Below are the code and all the weights of a small trained network. Each question names an input and a target symbol and asks about switching units off, where a switched-off unit gives its printed mean instead of its output.

import numpy as np


def w(rows, s, z=0):
    codes = np.array(rows[::2]) - 128.0
    scale = np.full(codes.shape[1], s)
    scale[-1] = z or s
    return codes * scale


def f(y):
    return np.maximum(y, 0)


def softmax(a):
    e = np.exp(a - a.max(-1, keepdims=True))
    return e / e.sum(-1, keepdims=True)


def log_softmax(a):
    a = a - a.max(-1, keepdims=True)
    return a - np.log(np.exp(a).sum(-1, keepdims=True))


def net(x, mask):
    ids = ['Πβεζημτψ'.index(c) for c in x.split()]
    T = len(ids)
    res = E[ids] + P[:T]
    r = res
    for j in range(2):
        rows = slice(4 * j, 4 * j + 4)
        q, k, v = (r @ M[0][rows].T for M in (Q, K, V))
        z = softmax(np.where(np.tri(T) > 0, q @ k.T / 4**0.5, -1e9)) @ v
        o = O[0][rows]
        res = res + np.where(mask[j], z, o[:, -1]) @ o[:, :-1]
    y = f(res @ A[0][:, :-1].T + A[0][:, -1])
    res = res + np.where(mask[2:6], y, B[0][:, -1]) @ B[0][:, :-1]
    return log_softmax(res[-1] @ U[:, :-1].T + U[:, -1])


Q, K, V, O, A, B = {}, {}, {}, {}, {}, {}
E = w([
[168,194,180,78],'Π',
[80,113,159,155],'β',
[225,196,154,73],'ε',
[118,177,204,63],'ζ',
[199,219,88,159],'η',
[113,159,59,7],'μ',
[70,138,137,134],'τ',
[174,58,158,117],'ψ',
],0.019)
P = w([
[131,1,171,155],'0',
[99,56,143,143],'1',
[135,56,151,201],'2',
[133,111,96,165],'3',
[148,136,83,172],'4',
[139,148,74,157],'5',
[111,160,81,130],'6',
[131,176,87,156],'7',
[100,180,84,121],'8',
[101,190,82,112],'9',
[113,198,86,124],'10',
[98,201,93,117],'11',
[110,212,84,110],'12',
[75,209,87,96],'13',
],0.0082)
Q[0] = w([
[124,128,112,206],'H0',
[209,138,161,129],'H0',
[86,164,73,132],'H0',
[152,210,29,245],'H0',
[191,122,105,212],'H1',
[116,131,38,137],'H1',
[149,37,172,75],'H1',
[149,180,94,163],'H1',
],0.012)
K[0] = w([
[134,87,109,188],'H0',
[164,118,77,88],'H0',
[88,190,167,141],'H0',
[101,141,7,125],'H0',
[165,51,117,170],'H1',
[202,200,81,160],'H1',
[113,81,69,66],'H1',
[179,173,157,162],'H1',
],0.015)
V[0] = w([
[254,103,136,51],'H0',
[137,142,88,212],'H0',
[152,150,229,165],'H0',
[159,200,115,133],'H0',
[107,165,216,137],'H1',
[139,109,119,134],'H1',
[64,20,105,119],'H1',
[126,110,124,135],'H1',
],0.0079)
O[0] = w([
[165,86,100,53,198],'H0',
[78,120,182,103,69],'H0',
[153,151,127,160,155],'H0',
[119,73,155,108,180],'H0',
[105,111,193,130,170],'H1',
[129,144,122,149,111],'H1',
[109,105,122,7,2],'H1',
[122,133,131,118,107],'H1',
],0.011,0.0055)
A[0] = w([
[73,39,87,176,214],'N0',
[228,190,148,68,5],'N1',
[148,116,102,186,182],'N2',
[124,247,153,181,138],'N3',
],0.012,0.0034)
B[0] = w([
[88,128,200,6,158],'N0',
[31,135,153,150,233],'N1',
[196,207,185,10,174],'N2',
[108,78,92,181,249],'N3',
],0.011,0.012)
U = w([
[108,234,254,51,206],'Π',
[31,175,179,214,133],'β',
[145,116,125,137,6],'ε',
[144,154,120,113,2],'ζ',
[240,111,162,176,174],'η',
[115,174,33,76,67],'μ',
[146,74,82,169,115],'τ',
[212,70,153,70,211],'ψ',
],0.0069,0.0032)

Each question gives the input, a string of symbols that net reads in full, and the target symbol t.
The units are the heads (4 rows each of Q, K, V and O) and the neurons (one row each of A and B). Each row of codes is followed by its name. A weight is (code - 128) times the scale printed after its matrix; where a second scale follows, it is the last column's (O, A, B and U).
mask holds one flag per unit, heads first, then neurons. A switched-off unit (its flag False) gives its mean, the last column of its rows in O or B, instead of its output. The means were averaged over made-up inputs and are rounded, as every weight is.
A unit's drop is (log p(t) with every unit on - log p(t) with that unit switched off) / (log p(t) with every unit on - log p(t) with every unit switched off).
The circuit of an input: a set's keep is (log p(t) with only the set's units on - log p(t) with every unit switched off) / (log p(t) with every unit on - log p(t) with every unit switched off). Starting from all 6 units, units are removed one at a time, each time the one whose removal leaves the highest keep (on an exact tie, the one counted first), for as long as the keep stays at least 0.8.
circuit, biggest first: the units of the circuit, biggest drop first
top k neurons: the k neurons with the biggest drops, biggest first
heads that matter: for each layer, one digit per head in row order, 1 if its drop is at least 0.15 and else 0, layers parted by /
drop when u is switched off: that unit's drop, to one decimal
input μ ζ η β, target Π: top 2 neurons => (N0, N3)
input η Π τ τ Π τ τ ε τ η η μ η ε, target β: heads that matter => 01
input ε ε τ ζ ζ ζ ε ε ζ ε Π τ ζ β, target Π: top 3 neurons => (N0, N2, N1)
input τ μ τ ζ ψ η μ ψ η ζ, target β: heads that matter => 10
input ε μ μ τ, target Π: heads that matter => 00
input β β ε, target Π: circuit, biggest first => (N3, H1)
input η β Π ε ε τ Π Π τ Π μ ζ ζ, target β: heads that matter => 00
input μ β η β Π η β ζ β τ ψ β Π, target β: heads that matter => 00
input η β η τ, target Π: top 2 neurons => (N0, N2)
input ε ψ ψ τ μ Π μ τ Π η η, target η: top 3 neurons => (N2, N3, N0)
input ε ζ β ζ Π ζ ζ η η, target η: top 3 neurons => (N1, N2, N3)
input ε Π μ ε τ τ ζ ψ ζ μ ε Π, target β: drop when N2 is switched off => 0.4
input Π μ μ ε μ η τ τ τ ε, target β: drop when N1 is switched off => 0.9
